Each row is shifted at random along 8 fixed directions that mean nothing.
Known rows, with every step that occurs
S/M/Y/W/Z: [ -62   65  -69  -19   78 -154   72 -277  -55  -82  142  -96  -68 -109
  -38  211 -200  133   93  101 -154  -63  -84  -68   54  -36  -59 -119
 -128  -97  -10  234  -90  -99   -5   33  139 -137  180  151    1  119
   28   69   55  -13   39  -28  102  -12   48   87  155  105 -189   21
  -91]
Y/P/M/X: [-161   74 -155 -104 -139 -151  109   -6   74   45  188  -11   47 -212
   79  169  148   36   50 -135 -179   56  -89  -52    9 -151  179 -216
  -12   99 -157 -186  -39   85 -267   95 -297  146  282   76   76  -23
 -120  220  -98 -262  -18  -99   17  192  -61   71  100  128   56  -92
 -260]
M/Y/P/J/B/G: [-223  174 -152  -67 -242   76   93  154  129   85  -27 -132  177 -147
 -116  -12  167 -104  -50 -166   18   72   94  103   -3 -165  221 -122
  185  329    5  -96  -90   32 -282   28 -125  106  204  118  208 -250
 -174  -37   70 -173 -110   -7  285  205   65  -53  -20   21  122  -18
  -70]
B/G/Z/E: [  54  -61 -211  -46 -243  217  124 -120   82   -3  279  102  -35 -172
  -44  -36  153  -60  218  -32 -360    0 -170 -140   71  -49  119 -190
  -31  -67  110 -164  -54   90  127  -50 -183   67 -149   30   67   80
   48  -19  101 -192 -256  -38  -50  297 -179   47   24 -344   77   29
 -160]
S/M/P/Y/W: [-120   68    1  -85 -207 -378 -108   87   23  -75  227  232  137  -19
  -11    4  176 -150   98  106 -295 -121  -71   67 -227   76  264  -68
 -111  -71 -175   37  -40  -10  -15   33 -251   55  -79   63  172   -8
   48  -68  -24 -386   69  -71   22  373  -21 -198  -12  -44  291 -230
 -100]
J/P/Y/W/E/Z/B: [-127  -51 -229   90  -44 -107  -23  104  227  -31  239   15  -35  154
 -210   60 -264   -9  187  165   -3   39 -101 -100   37  -56  -42 -124
   81 -136  306  351  -52 -162  -59 -231  337 -150   85  159   81   63
  139  -76  343 -133 -134  -97  262  264   93    7   92  -24   88   24
  -60]
M/X/B/G/Z/E: [-126   55   41  -71  -15  389  217 -230 -138 -302  115   76 -105 -275
   63  -51 -229   24  -74 -248 -151 -433  -28  185  346 -145  -52 -202
  110  175  361  -16  -34 -307  289   78 -176   28 -200  214   63  190
 -149  -65 -276  -21 -273   -9 -101 -268 -329  309  105 -174 -109  -27
    2]
Z/X/M/W/L: [-107  -19  -20 -260   74  -99   99 -153  190   69   89  106 -258  -68
  -14  136  -94   75  254    0 -435  116  -95 -117   95  -27  308 -269
  -89 -110   68 -101 -293  -61  -15 -244  -87   13  136 -170  -51  144
   92  160  -57   -9 -144 -108 -102   43 -141  222  150   28 -116  160
  -55]
L/P/J/B/G/X/M/Y/W/E: [-130  -32 -178  -15  -27   47  112   29  262  248 -246 -263  -91 -112
  111  147  335   35  239 -291 -216   40   74   11   19 -173  298 -219
  355  -97 -226 -238  217  -31 -499 -211 -190   57  506  192 -186 -144
  -54  -52  135 -174  -63  -37  372  224   84   86  196 -112  123  203
 -515]
W/Z/B/G/M: [ -59  159  119 -140   44 -110  -49   77   90  164  -34   69 -117 -127
  -25   -7  -78  126   51  110 -258   17 -131  -81   43  105   55   25
 -163 -131    0  -17 -139  106    8 -175  -96  -82  185 -151  378    4
  192  -72   13  192  -93   24  -44 -139  -15 -131   89 -155 -181  276
  122]
M/X/W/E/Z/L: [ -61   33 -221  -72   26  -28   64  -96   60   -4  142  -45 -216   15
   36  189  -78  164  205   -4 -124   64 -117 -189  171 -133  122 -150
   28 -171  184   70 -108  -41   -4 -168  119 -131  317    3 -102  101
  -18  184  149  -62 -149 -131  -44    9  100   71  187    7  -78  101
 -127]
L/W/E/Z/B/G/X/M/Y/P/J: [ -46  -29 -260 -139  -66 -115  110   78  329   38  168    1 -236  -88
   20  153  108  -39  408  -47 -445   15  -55  -70  107 -133  420 -250
  147 -319   80  -14  -58  -46 -251 -387 -153  -35  316  162  -10   25
  216  -26  122 -229 -166 -293   96  427  -80   88   62 -124   52  111
 -396]
B/G/E/Z/L/P: [-452  -36  188 -138  216    0    0   -3  -13 -199    2  192  -96 -202
  218 -454 -163  -45  -35 -124 -486 -324    6  157  192 -205  -53  -71
  -18  285  146 -460   29 -212  578   58 -298 -162 -236 -202  495  157
 -303 -342  126 -164 -163  340 -144 -562 -281  138  212  147 -144    7
  309]
E/Z/L/P/J/S/G/X: [  -5   38 -167  170 -115   46 -288  364 -219 -197  270   -2  -93    8
   24  274  154 -137 -180 -391  297 -274  197   15   45 -126 -100   71
  156 -128   -4  214   98 -166 -192 -108  -64  145  389  244  -52 -395
  -39  -16 -175 -195  -40 -292   35  331   15 -160  331 -241  213 -116
 -175]
G/X/M/P/J/B/E/Z/L: [-101  -17  -91  -42   47 -140  -51  133  128 -180  204  176 -159  -58
   98   14  -57  -91  -46  -64 -178 -200    2 -104  157 -156   11 -130
  108  -48   41  159  117 -209  125 -198 -185 -189   -9  -31   73   42
    5 -151   82 -150  -29  -65   39   56  -83   54  190  -29  191   52
   -6]
S/P/Y/W/E/Z/X/B/G/M: [ -91  131 -259   76  143 -273   -7 -116   83 -206  540  167 -336  -27
  -99  252 -281   43  210  131 -395 -126 -359 -233  146   66 -100 -165
 -115 -359  277  395   50 -258   82 -401  229 -289  159   84  193  272
  404    7  268 -149  -93 -155   98  253    5   34  240 -119   79  142
 -181]
X/M/Y/W/Z/B/E: [ -74  -73   36   97 -292   71  -24   10  237   93 -208  -16   17   -9
  100 -181  410    6  338   75 -155 -244  -96  238 -168  182  239  -88
  375 -285  -28  -59  212  -85  -98  -35 -140  -69  -36  170 -144   34
   44 -239  -56  -60  -90   25  188  264   86 -131  -19 -437  317  -29
 -247]
Y/P/M/W/L: [ -79  -43  194 -264 -116 -430 -168  261  -65 -174   85  180  -20  163
  -40  138 -147  -99 -139   39  -50 -349  110  180 -113   75   42  -93
   58  -95   36  238 -175 -173 -103  -73 -107  142   82  272  110   44
  179  -90 -251 -140   10 -363   53  202 -160  -91  -44  -76   97 -154
  146]
M/W/E/Z/L/P/J/S/X: [-216   48 -102  134  241 -204 -230   68  111   75 -114  -48 -142  268
   50  -65  -99   18   85  -91 -194   37   53 -128 -105  -10   14  -63
   51 -115   26  230  169 -171   57 -372  239 -250  207   -6   48  -68
  -11 -169  583  -41 -111   65  110  -44  174  -44  354   83    7  169
  -33]
J/S/M/X/E/Z/L/P: [-329   46    7   25  112 -140 -207  102  123   82  -85  197  -41   12
  242 -262  239  -53  220  -89 -522   18  -26  -87 -139   -4  372  -89
  -52  -92 -276 -288  187  -36  181 -160 -284 -100 -106 -303  120   -4
 -209 -107  265 -268  -52  273 -185 -119   37  -51  339   24  148   -2
 -132]
L/P/M/W: [ -51   -5  -17 -116 -146 -128  -25  -21  -14  -97  164   94  -20  121
 -119  140  -15 -181   93 -117 -146   28   36  -13  -85  -10   92 -128
   -8   -4   64  200 -204  -28  -34 -138  -84   52  -32  226  133   71
   20  -89   32 -269  -81 -188  -32  233 -106   21    3  -26  116 -106
 -152]
B/G/P/M/W: [ -21   21   26 -384  173 -237   27   21  152   89   63  155 -212 -144
 -129  195 -142   40  114  -99 -495   92  176 -154   23 -131  392 -326
 -133   78 -100  -18 -383    6 -150 -316 -237  383  231  -21   26    8
  117   70 -173  -85  -58 -224   23   95 -402  224   17   67 -347  230
 -109]
X/W/L/P/M/Y: [-176   -5 -294 -136   16 -412   49 -187  373  395  -42  -18    3   86
   56   27  325   27  469  211 -525  532 -225 -401 -132  -50  328 -225
 -118 -211 -268 -236   22  287 -211 -355 -130 -319  282 -185  125  171
   67   70  669 -294   95  101   13  148  392  -63  231  163  103  201
 -397]
M/X/W/E/Z/B: [  31   66  -87  -67  103 -129   36   36  -73 -220  200   65 -316  -12
  113  223 -329  137   70   44  -29 -255  -38  -73  246 -110  -56  -33
  -73 -295  220  359  -20 -201  128 -116   97 -199  175   81 -125  179
  118  115  -97   69  -40 -155  -92  -59   -1   71  136  -43  -76   20
  -42]
W/E/Z/X/B/G: [ -35   43  -66 -104  -77  -13   27  119   25 -197  269  225 -204   -3
  -35  -32 -132  -93  186  101 -394 -149 -148   29  104   -5  213 -100
  -63 -218  275  101 -137 -141  179 -242   -5  -62 -153  -64  119  137
  235  -36   41  -64 -236 -163 -119  160 -188   13   14 -226  134   17
   24]
L/W/E/Z/X/B/G/P/M/Y: [-263   17   52 -230   89 -158    6  128   59 -227  229  232 -235 -113
   48   40 -217  -66  116 -109 -492 -371  106  123  179 -188  101 -166
  -63 -107  172   10 -170 -241  183 -201 -275  -72   47   45  213  116
   78 -133  -22 -186  -76 -122 -133  -93 -255  144  181   25    1  -19
  -66]
S/P/Y/W: [ -65  -42 -214  167  272 -294  -15 -184  131   13  106  -60 -120  -21
   83   88  -46  114  174   98 -125    0 -114 -169  -22  -12  -86  -96
  -18 -130  -96  151  264 -185  -60 -166  190 -156  196   76 -154   95
   47   46  244 -103  146   94  255  107  117  127  194  127  -47   88
 -280]
W/L/E/Z/B/G/P/J: [ 122    1  -70 -220 -240 -203 -142  460   36  -54  327  194 -111   30
 -124  173   31 -132  101  -34 -154 -107    0  -53   48  -54  260  -59
   72 -314  151  125 -241   64 -206 -371 -143   85  315  120  239  -95
  314 -165   45 -197 -187 -439  -21  561 -106 -211   43 -405  104   22
  -66]
S/P/J/B/E/Z/X/M/W/L: [-108   91 -142  -67  110 -348 -230  225  224  129    1   87 -219   82
   70  119   85   61  193   -9 -296  146  -71 -212  -69   36  300  -95
   31 -256 -124  183   22  -73 -123 -411   46 -153  444 -217   -1 -143
   82   -7  340  -23  -29  -58   98  117  264 -210  291  -60  174  276
 -132]
B/G/Z/L/E: [  14  -37  -59   -6  117   38  -28  -27   55  152 -127 -155 -135  -47
  126  -28  153  164  127 -123 -216   -7  -27 -157  137  -62 -110  -24
   29 -214  -63 -137  151   16  -42 -220   22 -119  242   17   37  -10
   10  -99  242   40  -80   56   61  -55   48   25  173 -240 -219  297
 -183]
G/E/Z/L: [ 149  -64 -314  296 -246  212 -111  -49  119  171  196  -47   59  152
  -38   41  395  -17  146  -53  190  146 -196 -199 -128   81  -71  -31
  303 -210  121  -23  292   99  -16  -80   75 -104   99  161 -141  -45
   73   10  293 -220  -87 -102   86  424  252 -249   49 -398  292   54
 -231]
E/Z/B/X/W/L/P/J/M/Y: [-191   12  -11  -97  -62 -374 -150  336   41 -211  175  120 -156  -55
   93   94  -54  -86  113   36 -240 -286   63    0  108 -134  -37  -14
 -120 -235  -46  230  -17 -154   34 -229 -229 -278  155  -87  185   26
   97 -154   82 -168  119 -108  -92  112   67  -54  311   22  296 -110
  -38]
J/S/X/W/E/Z/L/P/M: [-405   70  -15  251   24  -95 -324  196 -110 -153   84   54 -156  175
  172   16   20   23  -58 -154   55 -256  -69   21  -61   47 -251  105
  141 -110   67  226  179 -265   68  -84  115 -284  226  -14  237  -25
 -160 -158  182 -103  -63  120  -37 -209  296 -195  460   22  266    7
  -40]
L/P/M/Y/W/E/Z: [-379  139  -33 -211 -115 -213   57    3  -54 -273  228   10   42   78
 -223  116 -351  -55  -11   -9 -191  -10  -31   81  148 -135  -96 -101
 -105  107  297  238 -368  -46   32  -29  178 -229  139  194  532  152
  -44 -185  303 -289 -131  -98   -3 -119   89  -60   85  323  -54 -138
  123]
E/Z/X/M/Y/W/L/P: [-140  -75   54 -221  -42 -269  -48  149  122 -170  109  151 -121   40
    4   72   36  -20  296   42 -424 -208   50   96   55  -62  289 -155
   16 -370   -4  -98 -128 -184  -27 -258 -153    4   74   32  -23   88
  154  -24  -41 -258   -4 -250  -47  184 -143   68  150  -60  123 -135
 -128]
X/B/E/Z/L: [  -2  -19 -200  -29   21  -92  -35   57  224  159  -18   51 -170  -60
  134  -90  260   89  321  126 -311  208 -174 -275   63  -51  290  -81
   14 -256  -81 -127   90   79  -12 -248  -41 -134  155 -294  -38   52
   16    3  228  -22  -11   74  -65  104  156  -35  107 -109   17  215
 -203]
Z/L/P/J/M: [-182 -177  -31  217  155  -27 -101  113  201  196 -294 -159 -195   42
  279  -30  258   37   64 -269  156  -87  148   72  -33 -129 -182    3
  328  -49 -262 -223  371 -200 -110  -72  -72 -123  256   -6 -272 -199
 -245 -127  108   23   94  272  255   12   23  204  288  -49  126   78
 -290]
L/E/Z/B/G/P/M: [ -81  -17 -113   27    4 -148  -89  204   78  -11  238  144 -209 -152
  212   17  129  -20  103 -111 -236 -169  -39  -71   10 -133  -29  -57
   18 -200  -91  -45  157  -64   78 -120 -286  -62  164   14  125   22
   19  -88    3 -173   14   40  -25  166 -114  -42  172 -189   69   69
 -257]
P/Y/W/L/E/Z: [-182 -128 -257   82  -50 -106  -29    5   81   66    1 -203   92   19
  131    9  153   91  149   16   21   30  -46   26  -23 -162    7 -117
  220 -126   38 -104  146  -41 -190  -36   44 -142  418  201   -1  -31
 -152   16  288 -236   42  -18  161  105  251  -64  221  127   71  -22
 -284]
J/M/X/E: [ -58   44  -41   86   41  130   -2  -71   18   35 -119  -78  -31   48
   59   95   55   58   37 -193   12  -15   22  -25   14   38    5 -108
  134  -43  -75    8  177  -60 -124  -52   -1  -30   57   58 -235   -1
  -62   47   30  -55  -23   38   58  -18   47   82  125  -54   97   46
 -231]
L/E/Z/X/M/Y/P/J/B/G: [-235  289 -202   58 -368  170  -36  344   -9 -142  158 -163   28  -21
 -105  219  207  -50  -59 -348  226  -65   21  168  141 -128  -13   18
  306  -24  186  153  -76 -103 -363  -66   92 -114  437  239  245 -299
 -109  -63   59 -198 -183 -161  218  251  288 -259  100 -159  302  -55
 -210]
Z/B/X/M/P/Y/W: [-206  194  -74  -34 -132 -158    3   92  277  182  -54  -57  -30 -174
   26   49  324  155  284  -16 -258  124 -191  -49    6   53  250 -102
   16 -104 -126  -37  -11   49 -370 -203 -112  -68  393 -120  155  -23
   24   -6   22 -118  -10    1   97  163  240 -122  113  -34  124  149
 -255]
J/M/W/E/Z/X/B/G: [ -84  205   11 -158   53 -138 -146  335 -109  -39  -68   16 -307  -45
  130  235  -77  152  -46 -141 -138 -194  119    3  120  -84   10   25
 -122 -268 -113  165  -59 -133  -53 -113    0  -29  439 -146  -95 -155
   50   85 -131  139   28  -66  -24  -88   55 -152  183 -128   15  143
  -64]
M/Y/W/L/E/Z/B/G/P: [-116   51  -49 -233 -115 -148   42   63   -2 -190  397  128  -96 -152
 -105   50 -186  -51  156   18 -422 -248  -77  -78  164 -124   61 -200
 -101 -167  222   65 -202  -74  132 -184 -109  -79   91  122  337  216
  182 -157   96 -295 -141 -212  -23  278 -161   -3  113 -188  -77  -36
   12]
B/G/Z/L/P/J/M/X/W/E: [-315  134  -23 -273 -209 -140   48  105 -169 -238  279   93 -116 -180
   30  123 -133  -83  -63 -177 -369 -202 -107  -86  288 -210 -105 -115
 -140   93  112  -46 -226   15   47    1 -242 -247  190  -45  519   35
 -130 -171  132 -247 -229  -27 -132  -75   17  -33  332  -18  132  -64
   62]
J/M/P/Y: [-174  -75  -43   82    0 -122    9   -3   33 -160  146  155   61  -17
  116  -51  -38 -161 -130  -33  -40 -379  140  160  -39 -152 -222 -110
   42   98 -111   70  210 -258  218  124 -274 -123 -258  151  -94   62
 -106  -89   38 -237  163  122  135   98 -219  153  120   38  326 -286
 -114]
M/P/J/B/G/Z/E: [ -29   35  -69 -126  113   97   37  150  172  178 -245  -79  -99 -125
   81   43   31  155  -33 -267  -29  -70  241   -9  168 -239  134 -139
  176   65 -100  -95   30  -98 -166 -168 -128  139  350   60 -160 -236
 -155  -39   55   90 -105   30  258  -65 -128  142  129 -153 -182  254
 -160]
Y/W/E/Z: [-127  105 -151  -77   93  -50   51    3  -41   28  -32 -249 -127  -57
   -5  222 -201  294    8  -26   70  162  -61 -122  191 -152  -66  -52
    8  -40   89   68 -143   30 -219   13  336  -81  626    1   32  -30
 -110  131  140   95  -47  -37  107 -201  248  -48  140  251 -297  164
  -12]
L/P/J/B/X/W: [-104   35 -121  -39  -49   25   32   83   81  -17   89 -122  -77 -115
  -84  149    0  -37  206 -150 -125  205  -50 -216  143 -147  187 -118
   30   91   56  107 -183   14 -329 -264  -28   -2  281  -87  199  -45
  -91  -26  123 -110 -131 -102   26   71  119  111  210  136   68  139
 -195]
Y/P/M/X/E/Z/B: [-242  140 -111  -50   67  -69   42   20  194  -35   67   23 -124  -10
    3   91 -141  136  139  -72  -75  108 -123  -44  147  -12  198 -158
  100  -15  216  106  -75 -120 -141 -217  109  -64  209   75  106   96
  -25   76    0  -81 -163  -71    1  -78   36  102   77  142 -155  130
 -112]
Y/P/M/W/Z/B: [-319 -137 -122    3   80 -230  141 -140  204  153  -23    4 -160 -394
  570 -148  150  122  136    5 -278 -245  -91   32  -40 -262   49 -203
   54   57 -302 -403  323 -146  148  293 -518 -130  191  -37 -155  110
 -382  123 -143  -46  103  365   75 -123 -135  242  284  141   16  -59
 -247]
L/E/Z/B/X: [ -28  -25   30  167   24   59 -150  233   61    9  -90 -102  -95  -49
  191  -91  163   96  171 -146  -55 -196   14  101   17    6  -34  102
   74 -272  -29   49  222 -106    0 -151  -60  -64  162    8   -5  -52
    3 -119   37   22  -22    4  -49    6   32  -89  129 -186   70   81
 -164]
L/E/Z/B/X/W: [ 202  -51  -44   98   86 -134 -186  217   36 -126   94   -9 -306   94
   84  138    3  107  329   41 -117 -170  -36 -155   81   71    9   50
  -13 -595   62  418  121 -162  -83 -438  137 -110  148   33 -158  109
  306  -53   -4   36   11 -252  -68  217   56  -39   96 -275   32  158
 -268]
M/P/J/B/E: [  27   27  -71 -156   62 -221   55  160   -2 -152  132   79 -136 -108
   62   96 -189  -59 -101  -74 -129 -204  133 -104  185 -246  -43 -127
  -43   23  -79  238    3  -93  -35  -87 -139  -87   96    6   -6    6
  -12 -118   92  -37   33  -42  146  140 -135  138   91    2   42   -7
  -46]

Rows
[-319   87   20 -184   81 -210 -132  305  145   58  -70  147 -135  -73
  146 -171   91  -62   51  -88 -355   83    3 -124   87 -123  247    3
    3   31  -80 -308    2   34   43 -234 -282 -164  147 -321  441 -113
 -150 -225  201 -129  -74  211  -54 -202   60  -81  236   90   33  186
   64]  X/E/Z/L/P/J/B/G/M
[-337 -102   49  -16  -38 -293  -71  -18  133   18  -49   47   -1   25
  323 -206  177   34  221   48 -316 -250 -178   75  -98   -1   97 -138
  167 -154  -66 -263  218 -129   20  -29 -251 -230   32   74  162  156
 -150 -125  152 -248 -102  102   18  -71   56    4  231  -25  167  -62
 -168]  Y/P/M/X/W/Z/L/E
[-253  -90 -284  -86  287  -20  262 -298  340   73  141   20 -254 -350
  205   25   16  127  355 -156 -573   37  -91 -227  360 -400  223 -384
   28  -33  -10 -331   87 -122   76 -264 -385 -141  224  -70   19  251
 -172   78  241 -214  -19  140  -47 -113 -240  529  399  220 -175  141
 -469]  G/M/X/B/E/Z/L/P/Y
[-151   76 -218   62  227 -110 -156    3   81   61  145    7 -239  -35
   91  186  -22   81  125 -219 -187  151    5 -358   72 -134  124 -197
   43  -87  -62   82   56  -45 -131 -290    2 -143  420 -109  -14  -90
 -129   29  243 -148  -36   12  -55    7  195   80  442  147 -106  188
 -261]  G/P/J/S/M/X/E/Z/L/W
[ -41  157 -242   58  261 -199 -173  155   69  -75  144  -59 -414   83
  -80  339 -101  180  152 -120 -189  214  -69 -430  258  -76  -38  -79
  -36 -336   -3  455  -66  -93 -341 -582  394 -240  570 -181   94  -59
  159  -48  382   81  -66 -125   71   77  258   52  432   60 -164  369
 -272]  B/E/Z/L/P/J/S/X/M
[  66 -154  -89  -59 -262 -375 -254  471  110   39   86   86   31  134
   97   54  294  -41  253  150  -63 -178   38   66 -150   26  259   59
   80 -553  -78   54   93   13 -256 -207 -154   24  271  136  -29 -132
  218  -72  -17 -265   87 -277   41  577  126 -298   52 -311  268 -104
 -273]  P/Y/W/L/E/Z/B
[-326  121  -70  -32   12 -144  -39  -92   72   27   82   -3   28  -41
  -53   67   13  -13   88 -151 -354   32 -111 -157    6   34  164 -223
   48   -6  -32  -99   45   33 -262 -223 -118 -153  263   -8  283   80
   25 -143  323 -277  -86    1   38   99  178   15  396  142   86   37
 -143]  G/M/Y/W/L/P/J/S/X/E
[  10   21   67 -123 -442  216    5   78  169  -13   74   21   84  -62
 -289  147  189  -18  290  -61 -153 -122  -87  151   17  213  414 -121
  225 -235  211  106 -284   46 -350 -199  -90  217  117  252  109   -8
  254 -166 -242 -149 -300 -419   34  425  -50 -157  -81 -442  139   16
 -155]  G/X/M/Y/W/Z/B/E
[-158   41 -134  -41   20 -120 -135  286  144   33  -86   25 -127  123
   62 -130  139  -91  173  -40 -176  167   -3 -145   40  -84  237    4
  132  -75   46  -35   55  -34  -63 -376   54 -195  124 -142  190 -133
  -81 -214  356 -123 -141   84   93   37  180  -82  156  -70   97  202
  -74]  X/E/Z/L/P/J/B/G
[-182  223 -102  -59 -119  -73 -136  225   30 -132  406  204 -211  -44
 -298  208 -232  -70   63  -39 -289   55 -176 -141   31   57  254 -227
    9  -43  264  320 -339 -102 -202 -331  182   76  238  -88  363  -54
  237  -87   22 -117 -311 -246   23  319   -2 -112  187 -114   47  145
   50]  Y/W/E/Z/X/B/G/P/J/S/M
[ -40 -105  -68 -149  108 -289 -118  190  220  -58   21  148 -271   89
   58   36 -119  -42  162   76 -329  -63   86  -69   15  -73  247 -219
   78 -230   57  232  -28 -215   27 -381  -57  -86   76  -91 -114  -21
  147  -43   83    6  -38 -147   63  130  -71   82  170  -25  117  175
  -34]  P/J/B/E/Z/X/M/W/L
[-299 -154  126  243   45  -56 -377  279  213  235 -446  -29  -74  273
  342 -161  548  109  283 -219   20 -182   65  297 -335  174  317  133
  509 -292 -179 -294  360 -235 -138 -201 -122   87  341   77 -202 -232
 -191 -134   54  -96  -55   71   83 -108  165 -209  258 -196  300  108
 -318]  S/X/W/E/Z/L/P/M
[-277  156  -93  154  -72   -1 -197  -19  -19   27  153   84  -33   48
   87  -56   13  -22  129  -11 -159   49 -224 -124 -119   95   89  -74
  -16 -119   87  200   33  -60  148 -109    5 -280   61 -112  316   87
  -84  -29  227 -163 -126  112 -186  -26  311 -223  347  -55  188   63
  -80]  J/S/M/X/W/L/E/Z/B
[-175    6   32 -169   84 -143   12  248   47 -451  217  224 -240 -115
  -13   59 -366 -100  -90  -59 -200 -418  258  192  312 -247   -9  -87
  -39   -8  196  309 -152 -363  199 -118 -132 -121 -164  -40   66  -17
   27 -140 -192  -10    2  -60  -10  -87 -268  232  119  146   58  -90
  122]  P/J/B/E/Z/X/M/Y
[-179   99 -377   65 -217   41  106 -226  120  134  206  -92   90  -79
   39   53  316   -5  222  -47 -199  128 -314 -138  -33 -107  155 -331
  317 -100  111 -111  125   15 -187 -168 -141 -192  392  282  187  163
  -51    2  390 -414  -88 -101  164  334  211 -100  210 -139  270   23
 -467]  X/B/G/M/P/Y/W/L/E/Z
[-201  -64   92 -100   51  -74 -163  240   20  -15  -72  117 -131  -61
  256 -155  190   70  171 -123 -345 -292   -1   99   40  -57  174  -46
  158 -211  -22 -424  130 -113   97 -165 -299   -5  231 -105   89  -13
  -41 -126   37 -146  -98  -20  -88 -174  -21 -134  269 -199  134   68
  -41]  B/G/E/Z/X/W/L/P
[-250   -6  141 -336   36  -41   20  263  -10 -102 -136  -40 -184 -278
  141    3  -83  163  103 -206 -257 -398  289  323  227 -264  306 -103
   59  -69   35 -196 -282 -211  -58  -48 -245  236  417   50   52  -92
 -161  -60 -388  -30  -79 -101   11  -81 -304  164  130  -37 -326   19
  -46]  M/Y/W/L/E/Z/B/G
[-243   14 -127   58   59  -89   50  -81  140 -316  212   76 -177  -24
    4    1 -138   51  155   -1 -223 -271  -79  112  166  -77  -98 -236
  172 -110  265  234   51 -378  117 -192  132 -213  -11  171  -11  183
   21 -115   95 -166  -79  -51  157   23  -81  169  136   50  125  -55
 -123]  B/E/Z/X/M/P/Y/W
[ -86  216   83  -95  111   53  -83  159    5  -83  -42   98 -175  -14
   19   72    6  171  -54 -227 -127 -203   57  110  163  -15   40  -63
  153 -122   75  -22  -24 -175   -7 -204  -17   13  273   11   17  -55
   67  -57  -61   18 -112 -128   37 -194  -62 -112   85 -191  -43  159
    0]  B/G/E/Z/X/M/P
[-257   68 -154   38   -6    5 -107   74  -40 -197  348  114 -163  -48
  -17   63 -265  -30   84  -46 -106   -4 -123 -140  128  -72  152 -108
  -13  -12  332  281 -227 -161   -2 -229   73 -165  177 -133  326   45
  -59  -30   75  -97 -228  -67 -178   45   95   49  384  136    2   69
  -15]  P/J/S/X/W/L/E/Z/B
[-226 -194 -186 -102  -97 -115  -19  147  264  -40  170  114  -87  -38
   56  -42  173  -33  449   18 -441  -60  -57   10   83 -146  355 -194
  112 -237  113 -220 -110  -72  -49 -334 -204  -33  171  -35   65   57
    0  -61  255 -301 -150 -128  -51  199  -46   70  261  -44  230  -44
 -272]  B/E/Z/X/W/L/P/Y
[-358  282 -109 -256   71   18  185 -100  118  -78  203  -94 -207 -195
 -133  165 -328  144  177  -82 -426  136 -216 -162  399 -124   58 -138
 -174   -8  325   76 -382   -3  -44 -232  169 -293  413  -44  577  191
   55  -45  257  -67 -261  -81  -78 -269  153    9  157  231 -326  256
   23]  L/W/E/Z/B/G/X/M/Y/P
[-221   35 -122 -274   29 -178   48   53   90 -143  247  157 -143 -176
  -64  -17  -86    6  244   34 -502   29 -118 -182  290 -212  290 -208
  -75  -28  213 -150 -232  -65  -26 -282 -105  -47  157 -121  412  142
    9 -137   86 -310 -139  -71  -50   30  -72  115  163   77 -182  124
  -97]  X/B/G/E/Z/L/P/Y/W
[-243   23 -130  142  -26  -35  -16 -115   51  199 -110 -115   15 -113
  358 -156  297  -49   22 -152 -159  -71 -156  -47 -135  -78  -23 -173
  274   51 -129 -272  462   -8    2   12 -396 -292  199   48  162    2
 -209  -67  263 -188   -1  242  114  -60  257  -89  345  -60  353  122
 -256]  P/J/B/G/M/X/W/L/E
